Below is a small trained network, with its code and all its weights. Each question gives an input and a class and asks what happens when units are switched off, that is, made to give their printed mean instead of their output.

import numpy as np


def w(rows, s, z=0):
    codes = np.array(rows[::2]) - 128.0
    scale = np.full(codes.shape[1], s)
    scale[-1] = z or s
    return codes * scale


def norm(h):
    return h / np.sqrt((h * h).mean(-1, keepdims=True) + 1e-5)


def f(y):
    return y / 2 * (1 + np.tanh(0.7978845608 * (y + 0.044715 * y**3)))


def log_softmax(a):
    a = a - a.max(-1, keepdims=True)
    return a - np.log(np.exp(a).sum(-1, keepdims=True))


def net(x, mask):
    res = np.array(x, float).reshape(1, 6) / 4 @ E
    u = 0
    for l in range(4):
        y = f(norm(res) @ A[l][:, :-1].T + A[l][:, -1])
        res = res + np.where(mask[u : u + 4], y, B[l][:, -1]) @ B[l][:, :-1]
        u += 4
    return log_softmax(norm(res)[-1] @ U[:, :-1].T + U[:, -1])


A, B = {}, {}
E = w([
[185,218,134],'x0',
[115,38,74],'x1',
[35,193,169],'x2',
[163,160,23],'x3',
[166,2,143],'x4',
[168,124,160],'x5',
],0.0068)
A[0] = w([
[127,174,115,31],'0.n1',
[120,233,65,57],'0.n2',
[254,134,130,121],'0.n3',
[51,110,70,1],'0.n4',
],0.0085,0.003)
B[0] = w([
[142,171,200,118],'0.n1',
[124,236,186,251],'0.n2',
[62,2,54,236],'0.n3',
[149,81,6,127],'0.n4',
],0.0057,0.0026)
A[1] = w([
[117,199,103,254],'1.n1',
[245,130,138,71],'1.n2',
[202,148,131,87],'1.n3',
[146,80,131,135],'1.n4',
],0.012,0.0034)
B[1] = w([
[219,188,255,254],'1.n1',
[59,14,129,152],'1.n2',
[133,71,204,138],'1.n3',
[65,160,89,170],'1.n4',
],0.0074,0.005)
A[2] = w([
[165,254,64,131],'2.n1',
[122,130,133,161],'2.n2',
[21,131,16,252],'2.n3',
[31,204,134,110],'2.n4',
],0.008,0.0031)
B[2] = w([
[155,220,179,215],'2.n1',
[150,181,153,145],'2.n2',
[254,145,147,254],'2.n3',
[159,89,84,176],'2.n4',
],0.0071,0.0037)
A[3] = w([
[235,241,170,253],'3.n1',
[160,69,106,153],'3.n2',
[167,104,254,133],'3.n3',
[142,58,182,235],'3.n4',
],0.0094,0.0047)
B[3] = w([
[187,145,2,252],'3.n1',
[107,143,42,158],'3.n2',
[39,150,100,176],'3.n3',
[85,221,67,185],'3.n4',
],0.0065,0.011)
U = w([
[81,124,202,2],'0',
[131,53,74,151],'1',
[157,248,171,215],'2',
],0.014,0.0074)

Each question gives the input, the list of numbers given to net, and the class t.
The units are the neurons (one row each of A and B). Each row of codes is followed by its name. A weight is (code - 128) times the scale printed after its matrix; where a second scale follows, it is the last column's (A, B and U).
mask holds one flag per neuron, layer by layer. A switched-off neuron (its flag False) gives its mean, the last column of its row in B, instead of its output. The means were averaged over made-up inputs and are rounded, as every weight is.
A unit's drop is (log p(t) with every unit on - log p(t) with that unit switched off) / (log p(t) with every unit on - log p(t) with every unit switched off).
The circuit of an input: a set's keep is (log p(t) with only the set's units on - log p(t) with every unit switched off) / (log p(t) with every unit on - log p(t) with every unit switched off). Starting from the 12 units with the biggest drops (on a tie, the unit counted first), units are removed one at a time, each time the one whose removal leaves the highest keep (on an exact tie, the one counted first), for as long as the keep stays at least 0.8.
units of the circuit, in order: the units of the circuit, biggest drop first
top k neurons: the k neurons with the biggest drops, biggest first
top k neurons in layer l: the k neurons of layer l with the biggest drops, biggest first
drop of u: that unit's drop, to one decimal
input [-7,1,6,0,-4,-5], class 1: top 2 neurons in layer 2 => 2.n3, 2.n4
input [7,1,-3,-1,-1,1], class 1: top neuron in layer 0 => 0.n3
input [7,-7,-3,-2,6,-2], class 1: units of the circuit, in order => 0.n3, 1.n2
input [5,5,-8,-1,-6,1], class 1: top 2 neurons => 0.n3, 1.n2
input [6,-5,-2,0,3,-2], class 1: top 2 neurons in layer 1 => 1.n2, 1.n1
input [6,-3,-2,2,5,-7], class 1: top 2 neurons => 0.n3, 2.n1
input [7,-5,-3,-2,0,6], class 0: top 2 neurons in layer 1 => 1.n2, 1.n3
input [1,0,-8,3,-6,3], class 1: top 2 neurons => 0.n3, 1.n2
input [-3,-6,-8,3,-4,4], class 1: drop of 0.n3 => 0.5
input [-8,-1,-3,-7,-7,0], class 0: drop of 3.n1 => 0.8
input [5,6,-6,-6,-1,6], class 1: drop of 1.n1 => 0.0
